Below is a small trained network, with its code and all its weights. Each question gives an input and a target symbol and asks what happens when units are switched off, that is, made to give their printed mean instead of their output.

import numpy as np


def w(rows, s, z=0):
    codes = np.array(rows[::2]) - 128.0
    scale = np.full(codes.shape[1], s)
    scale[-1] = z or s
    return codes * scale


def f(y):
    return np.maximum(y, 0)


def softmax(a):
    e = np.exp(a - a.max(-1, keepdims=True))
    return e / e.sum(-1, keepdims=True)


def log_softmax(a):
    a = a - a.max(-1, keepdims=True)
    return a - np.log(np.exp(a).sum(-1, keepdims=True))


def net(x, mask):
    ids = ['αβγδεζηθλμξπστψω'.index(c) for c in x.split()]
    T = len(ids)
    res = E[ids] + P[:T]
    r = res
    for j in range(3):
        rows = slice(2 * j, 2 * j + 2)
        q, k, v = (r @ M[0][rows].T for M in (Q, K, V))
        z = softmax(np.where(np.tri(T) > 0, q @ k.T / 2**0.5, -1e9)) @ v
        o = O[0][rows]
        res = res + np.where(mask[j], z, o[:, -1]) @ o[:, :-1]
    y = f(res @ A[0][:, :-1].T + A[0][:, -1])
    res = res + np.where(mask[3:19], y, B[0][:, -1]) @ B[0][:, :-1]
    return log_softmax(res[-1] @ U[:, :-1].T + U[:, -1])


Q, K, V, O, A, B = {}, {}, {}, {}, {}, {}
E = w([
[140,116,130,134],'α',
[164,119,129,158],'β',
[131,119,146,136],'γ',
[142,128,137,145],'δ',
[104,135,83,132],'ε',
[123,97,130,145],'ζ',
[107,141,144,146],'η',
[138,97,94,106],'θ',
[115,145,180,148],'λ',
[131,163,203,133],'μ',
[54,204,115,188],'ξ',
[96,205,107,128],'π',
[196,75,146,66],'σ',
[146,55,186,162],'τ',
[65,120,125,252],'ψ',
[92,145,211,227],'ω',
],0.022)
P = w([
[142,132,119,153],'0',
[41,131,129,80],'1',
[73,123,140,99],'2',
[249,131,120,176],'3',
[137,152,105,152],'4',
[38,39,74,144],'5',
],0.014)
Q[0] = w([
[197,224,56,130],'head 0',
[161,27,190,172],'head 0',
[231,159,187,109],'head 1',
[62,70,124,98],'head 1',
[1,92,133,60],'head 2',
[46,80,148,113],'head 2',
],0.0082)
K[0] = w([
[177,141,152,84],'head 0',
[173,37,228,174],'head 0',
[87,134,104,115],'head 1',
[194,185,73,169],'head 1',
[189,124,143,211],'head 2',
[254,243,72,117],'head 2',
],0.0094)
V[0] = w([
[144,91,235,144],'head 0',
[164,82,168,144],'head 0',
[124,82,175,241],'head 1',
[7,216,201,218],'head 1',
[43,33,43,177],'head 2',
[150,210,14,149],'head 2',
],0.011)
O[0] = w([
[77,173,62,115,54],'head 0',
[95,122,130,60,50],'head 0',
[84,63,47,86,133],'head 1',
[165,86,7,153,253],'head 1',
[55,21,187,120,126],'head 2',
[247,97,136,199,217],'head 2',
],0.012,0.0063)
A[0] = w([
[83,142,186,155,115],'neuron 0',
[148,148,119,40,181],'neuron 1',
[156,60,95,156,99],'neuron 2',
[119,141,155,216,35],'neuron 3',
[144,59,166,115,254],'neuron 4',
[68,164,111,178,226],'neuron 5',
[161,113,114,210,77],'neuron 6',
[114,56,169,81,137],'neuron 7',
[2,125,127,166,154],'neuron 8',
[137,113,195,70,121],'neuron 9',
[127,151,152,195,210],'neuron 10',
[129,68,177,141,233],'neuron 11',
[119,167,62,82,145],'neuron 12',
[166,127,95,108,96],'neuron 13',
[97,165,147,28,65],'neuron 14',
[79,91,129,103,117],'neuron 15',
],0.0096,0.0059)
B[0] = w([
[167,94,29,122,156],'neuron 0',
[154,148,168,168,148],'neuron 1',
[99,95,201,127,239],'neuron 2',
[31,47,131,71,180],'neuron 3',
[133,222,212,185,191],'neuron 4',
[232,74,150,60,179],'neuron 5',
[49,102,154,48,247],'neuron 6',
[28,196,95,103,154],'neuron 7',
[133,151,90,61,169],'neuron 8',
[137,156,117,174,149],'neuron 9',
[166,162,96,158,212],'neuron 10',
[94,191,140,196,188],'neuron 11',
[176,178,119,150,168],'neuron 12',
[91,193,150,64,171],'neuron 13',
[215,3,61,115,147],'neuron 14',
[182,204,144,122,150],'neuron 15',
],0.0054,0.015)
U = w([
[126,146,127,142,64],'α',
[152,127,137,133,31],'β',
[132,140,122,121,195],'γ',
[149,127,123,146,48],'δ',
[98,81,192,168,111],'ε',
[48,145,129,133,171],'ζ',
[140,87,125,124,89],'η',
[86,192,161,154,198],'θ',
[138,144,91,151,152],'λ',
[146,198,87,173,6],'μ',
[143,17,152,114,12],'ξ',
[230,109,104,247,205],'π',
[202,184,182,87,239],'σ',
[119,97,142,69,166],'τ',
[39,92,98,174,3],'ψ',
[132,84,76,132,39],'ω',
],0.011,0.0039)

Each question gives the input, a string of symbols that net reads in full, and the target symbol t.
The units are the heads (2 rows each of Q, K, V and O) and the neurons (one row each of A and B). Each row of codes is followed by its name. A weight is (code - 128) times the scale printed after its matrix; where a second scale follows, it is the last column's (O, A, B and U).
mask holds one flag per unit, heads first, then neurons. A switched-off unit (its flag False) gives its mean, the last column of its rows in O or B, instead of its output. The means were averaged over made-up inputs and are rounded, as every weight is.
A unit's drop is (log p(t) with every unit on - log p(t) with that unit switched off) / (log p(t) with every unit on - log p(t) with every unit switched off).
The circuit of an input: a set's keep is (log p(t) with only the set's units on - log p(t) with every unit switched off) / (log p(t) with every unit on - log p(t) with every unit switched off). Starting from the 12 units with the biggest drops (on a tie, the unit counted first), units are removed one at a time, each time the one whose removal leaves the highest keep (on an exact tie, the one counted first), for as long as the keep stays at least 0.8.
units of the circuit, in order: the units of the circuit, biggest drop first
unit that matters most: the unit with the biggest drop
top k neurons: the k neurons with the biggest drops, biggest first
heads that matter: for each layer, one digit per head in row order, 1 if its drop is at least 0.15 and else 0, layers parted by /
input π λ μ, target π: units of the circuit, in order => [head 1]
input γ ε η γ, target ε: heads that matter => 001
input π ε μ, target π: heads that matter => 000
input α π ε σ π θ, target σ: units of the circuit, in order => [head 1; head 2]
input ω ω λ, target ω: heads that matter => 010
input π α ψ θ ε ε, target θ: heads that matter => 010
input π ψ π π, target ψ: heads that matter => 011
input τ θ γ, target τ: heads that matter => 101
input ψ λ θ, target ψ: heads that matter => 011
input π μ ε, target π: heads that matter => 001
input ψ ε ξ, target ψ: top 2 neurons => [neuron 7; neuron 11]
input η π σ ξ λ ε, target ξ: heads that matter => 011
input π σ ζ, target π: heads that matter => 001
input σ ε ε, target σ: heads that matter => 011
input π η π ω ξ ε, target ω: heads that matter => 011
input λ ε δ λ, target ε: units of the circuit, in order => [head 2]
input ψ ε ζ θ, target ε: units of the circuit, in order => [head 2; neuron 4]
input ε γ ξ, target ε: heads that matter => 101
input ω τ π ψ π λ, target ψ: top 2 neurons => [neuron 7; neuron 2]
input ζ ζ γ, target ζ: heads that matter => 001
input θ ω π γ, target ω: unit that matters most => head 1
input θ ω ζ ε, target ω: units of the circuit, in order => [head 1; head 2]
input σ π λ, target σ: units of the circuit, in order => [head 2; head 1; neuron 5]
input ψ π π τ σ γ, target τ: units of the circuit, in order => [head 2; head 1; neuron 14; neuron 8]
input σ ε ε σ ε τ, target σ: units of the circuit, in order => [head 1; head 2]
input τ ε τ, target τ: units of the circuit, in order => [head 0; head 2; neuron 14; neuron 8]
input π ε ε, target π: units of the circuit, in order => [head 2]
